Here is a tiny trained network, its code and every weight. The questions are about switching its units off for an input and a class, where a switched-off unit gives its printed mean instead of its output.

import numpy as np


def w(rows, s, z=0):
    codes = np.array(rows[::2]) - 128.0
    scale = np.full(codes.shape[1], s)
    scale[-1] = z or s
    return codes * scale


def norm(h):
    return h / np.sqrt((h * h).mean(-1, keepdims=True) + 1e-5)


def f(y):
    return np.maximum(y, 0)


def log_softmax(a):
    a = a - a.max(-1, keepdims=True)
    return a - np.log(np.exp(a).sum(-1, keepdims=True))


def net(x, mask):
    res = np.array(x, float).reshape(1, 8) / 4 @ E
    u = 0
    for l in range(3):
        y = f(norm(res) @ A[l][:, :-1].T + A[l][:, -1])
        res = res + np.where(mask[u : u + 4], y, B[l][:, -1]) @ B[l][:, :-1]
        u += 4
    return log_softmax(norm(res)[-1] @ U[:, :-1].T + U[:, -1])


A, B = {}, {}
E = w([
[128,126,119],'x0',
[134,127,98],'x1',
[178,254,158],'x2',
[25,149,77],'x3',
[138,125,91],'x4',
[80,3,93],'x5',
[133,130,116],'x6',
[127,129,137],'x7',
],0.0074)
A[0] = w([
[175,141,75,150],'0.n1',
[255,83,163,254],'0.n2',
[108,240,183,124],'0.n3',
[194,152,165,59],'0.n4',
],0.0086,0.004)
B[0] = w([
[146,222,161,161],'0.n1',
[180,4,201,255],'0.n2',
[188,235,1,214],'0.n3',
[177,118,179,161],'0.n4',
],0.0076,0.0059)
A[1] = w([
[42,112,36,255],'1.n1',
[102,130,82,82],'1.n2',
[255,36,170,222],'1.n3',
[213,119,198,6],'1.n4',
],0.0082,0.0032)
B[1] = w([
[90,208,255,230],'1.n1',
[94,97,145,147],'1.n2',
[229,136,31,255],'1.n3',
[155,252,198,166],'1.n4',
],0.0074,0.0073)
A[2] = w([
[249,168,143,170],'2.n1',
[133,80,166,96],'2.n2',
[160,128,133,6],'2.n3',
[119,164,119,192],'2.n4',
],0.018,0.0022)
B[2] = w([
[96,69,178,249],'2.n1',
[138,154,2,158],'2.n2',
[109,117,175,146],'2.n3',
[73,99,121,164],'2.n4',
],0.0096,0.013)
U = w([
[212,36,157,254],'0',
[44,179,131,170],'1',
[174,3,44,98],'2',
[25,48,88,63],'3',
[241,154,187,33],'4',
[160,242,67,86],'5',
],0.017,0.004)

Each question gives the input, the list of numbers given to net, and the class t.
The units are the neurons (one row each of A and B). Each row of codes is followed by its name. A weight is (code - 128) times the scale printed after its matrix; where a second scale follows, it is the last column's (A, B and U).
mask holds one flag per neuron, layer by layer. A switched-off neuron (its flag False) gives its mean, the last column of its row in B, instead of its output. The means were averaged over made-up inputs and are rounded, as every weight is.
A unit's drop is (log p(t) with every unit on - log p(t) with that unit switched off) / (log p(t) with every unit on - log p(t) with every unit switched off).
The circuit of an input: a set's keep is (log p(t) with only the set's units on - log p(t) with every unit switched off) / (log p(t) with every unit on - log p(t) with every unit switched off). Starting from all 12 units, units are removed one at a time, each time the one whose removal leaves the highest keep (on an exact tie, the one counted first), for as long as the keep stays at least 0.8.
circuit, biggest first: the units of the circuit, biggest drop first
unit that matters most: the unit with the biggest drop
k most important neurons: the k neurons with the biggest drops, biggest first
k most important neurons of layer l: the k neurons of layer l with the biggest drops, biggest first
drop when u is switched off: that unit's drop, to one decimal
input [3,2,-2,-4,-4,-8,-1,-5], class 0: unit that matters most : 2.n1
input [-1,4,1,5,4,-1,-8,7], class 5: 3 most important neurons : [2.n1, 0.n2, 0.n3]
input [-4,5,-1,-3,7,-6,-7,-4], class 0: 2 most important neurons : [2.n1, 1.n1]
input [-3,-3,4,8,-3,0,-5,-1], class 5: 3 most important neurons : [2.n1, 0.n3, 0.n2]
input [8,-6,-5,1,-1,0,0,-7], class 1: circuit, biggest first : [0.n2, 1.n1]
input [-6,-5,-6,7,2,0,3,2], class 1: 2 most important neurons : [1.n1, 0.n2]
input [1,-4,0,2,7,-7,3,-8], class 1: 3 most important neurons of layer 2 : [2.n1, 2.n4, 2.n2]
input [-2,-5,3,2,0,7,2,6], class 1: 2 most important neurons : [0.n2, 1.n1]
input [1,-1,2,6,5,8,2,-7], class 1: 2 most important neurons : [1.n1, 0.n2]
input [-4,7,-3,4,2,0,5,7], class 1: 3 most important neurons : [1.n1, 0.n2, 2.n1]
input [-6,-8,-3,-1,-4,6,-5,-2], class 2: 2 most important neurons : [2.n2, 2.n1]
input [2,2,-2,7,8,-1,5,-2], class 1: 2 most important neurons : [1.n1, 2.n1]
input [8,-7,-5,-5,-5,3,-5,5], class 2: 2 most important neurons : [2.n2, 1.n1]
input [-4,1,6,2,0,1,6,2], class 1: 3 most important neurons : [1.n3, 2.n4, 2.n1]
input [8,7,-2,5,0,0,0,-3], class 1: 3 most important neurons : [1.n1, 2.n1, 0.n2]
input [0,-7,-5,-2,-4,2,6,8], class 2: most important neuron of layer 0 : [0.n3]
input [4,6,8,-3,-4,1,2,2], class 0: drop when 2.n1 is switched off : 0.7
input [4,-1,-4,-1,0,-8,-7,-1], class 0: drop when 2.n4 is switched off : 0.0
input [2,-4,5,6,-5,6,-1,-3], class 1: drop when 2.n1 is switched off : 0.2
input [6,-5,-4,8,5,-1,5,3], class 1: most important neuron of layer 2 : [2.n1]
